Below is a small trained network, with its code and all its weights. Each question gives an input and a class and asks what happens when units are switched off, that is, made to give their printed mean instead of their output.

import numpy as np


def w(rows, s, z=0):
    codes = np.array(rows[::2]) - 128.0
    scale = np.full(codes.shape[1], s)
    scale[-1] = z or s
    return codes * scale


def f(y):
    return np.maximum(y, 0)


def log_softmax(a):
    a = a - a.max(-1, keepdims=True)
    return a - np.log(np.exp(a).sum(-1, keepdims=True))


def net(x, mask):
    res = np.array(x, float).reshape(1, 7) / 4 @ E
    y = f(res @ A[0][:, :-1].T + A[0][:, -1])
    res = res + np.where(mask, y, B[0][:, -1]) @ B[0][:, :-1]
    return log_softmax(res[-1] @ U[:, :-1].T + U[:, -1])


A, B = {}, {}
E = w([
[154,178,133,83,71,88,72,216,54,80,82,10],'x0',
[90,121,112,89,72,167,218,198,121,8,173,112],'x1',
[17,153,172,150,111,134,146,150,134,168,71,128],'x2',
[136,97,225,176,156,210,185,59,65,82,174,50],'x3',
[128,132,118,122,172,126,130,138,155,133,128,121],'x4',
[156,108,66,192,151,168,157,166,42,125,94,128],'x5',
[120,86,120,88,101,215,79,85,164,63,47,164],'x6',
],0.011)
A[0] = w([
[151,121,173,116,128,75,67,182,101,81,69,45,3],'N1',
[88,147,204,48,101,81,54,58,176,107,178,108,71],'N2',
[168,156,138,192,131,134,46,73,132,197,92,100,59],'N3',
[180,178,216,149,146,220,166,85,125,128,137,64,36],'N4',
[122,87,88,128,101,221,67,84,181,89,42,98,86],'N5',
[143,71,42,237,142,151,124,151,63,134,34,113,95],'N6',
[255,82,80,90,137,136,80,96,110,108,207,117,50],'N7',
[38,203,172,171,161,187,129,151,141,169,42,96,100],'N8',
],0.009,0.0065)
B[0] = w([
[103,7,124,194,63,180,126,65,192,170,206,229,215],'N1',
[215,81,197,111,212,113,151,169,46,97,129,150,244],'N2',
[189,141,127,152,46,181,243,204,179,53,121,94,230],'N3',
[173,149,56,20,2,78,103,187,123,216,145,240,243],'N4',
[104,149,76,210,150,87,129,188,103,213,186,57,232],'N5',
[145,89,173,78,165,102,79,147,72,61,187,178,223],'N6',
[6,104,151,109,43,101,118,51,94,87,72,81,232],'N7',
[62,165,115,80,125,107,116,32,115,64,121,109,217],'N8',
],0.0095,0.011)
U = w([
[95,14,154,236,157,238,153,46,195,194,167,252,40],'0',
[144,144,96,119,102,208,239,249,152,44,109,61,220],'1',
[168,173,36,23,101,53,18,221,145,189,40,197,2],'2',
[175,83,198,100,251,126,85,166,1,94,132,122,50],'3',
[106,178,125,239,149,38,147,164,50,226,215,5,177],'4',
[41,145,156,86,116,111,106,27,63,104,8,50,60],'5',
[125,126,120,129,139,131,139,153,111,115,149,94,239],'6',
],0.008,0.007)

Each question gives the input, the list of numbers given to net, and the class t.
The units are the neurons (one row each of A and B). Each row of codes is followed by its name. A weight is (code - 128) times the scale printed after its matrix; where a second scale follows, it is the last column's (A, B and U).
mask holds one flag per neuron, in row order. A switched-off neuron (its flag False) gives its mean, the last column of its row in B, instead of its output. The means were averaged over made-up inputs and are rounded, as every weight is.
A unit's drop is (log p(t) with every unit on - log p(t) with that unit switched off) / (log p(t) with every unit on - log p(t) with every unit switched off).
The circuit of an input: a set's keep is (log p(t) with only the set's units on - log p(t) with every unit switched off) / (log p(t) with every unit on - log p(t) with every unit switched off). Starting from all 8 units, units are removed one at a time, each time the one whose removal leaves the highest keep (on an exact tie, the one counted first), for as long as the keep stays at least 0.8.
circuit, biggest first: the units of the circuit, biggest drop first
unit that matters most: the unit with the biggest drop
top k neurons: the k neurons with the biggest drops, biggest first
drop when u is switched off: that unit's drop, to one decimal
input [3,1,8,0,-7,-6,-7], class 5: unit that matters most -> N8
input [4,-5,6,5,0,7,-5], class 3: top 2 neurons -> N6; N7
input [4,6,-8,-4,-7,-1,-6], class 5: circuit, biggest first -> N7; N3
input [6,-7,-8,-5,-6,-5,-1], class 5: top 2 neurons -> N7; N4
input [-4,6,4,-1,4,-8,-5], class 3: circuit, biggest first -> N2; N3
input [0,-3,-8,-6,0,-5,2], class 5: top 2 neurons -> N7; N4
input [-5,-7,0,2,2,5,2], class 1: top 3 neurons -> N3; N1; N2
input [-4,1,-8,-4,-6,-6,-7], class 5: circuit, biggest first -> N7; N5
input [-1,7,-2,5,-6,1,8], class 4: top 2 neurons -> N5; N3
input [5,2,-7,-1,0,5,7], class 4: top 2 neurons -> N5; N8
input [6,-7,-7,-5,7,7,-3], class 1: top 3 neurons -> N3; N4; N2
input [3,7,3,7,3,-8,-7], class 3: top 2 neurons -> N2; N3
input [-5,1,0,7,-5,-7,4], class 2: top 3 neurons -> N4; N1; N6
input [-5,-1,-3,-6,5,-6,-8], class 4: top 4 neurons -> N4; N1; N6; N8
input [-6,0,2,7,4,4,-7], class 2: top 3 neurons -> N4; N1; N5
input [-6,-4,-5,-4,-4,8,-4], class 3: top 3 neurons -> N6; N1; N4
input [-3,5,6,2,0,-8,3], class 3: unit that matters most -> N2
input [-6,1,4,8,-6,5,2], class 2: circuit, biggest first -> N4; N1
input [6,2,-5,6,2,6,-3], class 0: top 2 neurons -> N1; N2
input [6,4,-3,-4,8,8,3], class 3: top 2 neurons -> N6; N4
input [-5,-2,-3,3,5,6,3], class 3: circuit, biggest first -> N6
input [3,0,6,0,6,-8,3], class 3: drop when N2 is switched off -> 1.4
input [-2,2,-3,-2,0,8,-6], class 3: drop when N6 is switched off -> 0.6
input [-1,0,-7,-4,2,6,4], class 5: drop when N4 is switched off -> 0.3
input [-7,-8,7,-7,-5,5,7], class 1: drop when N3 is switched off -> 0.8
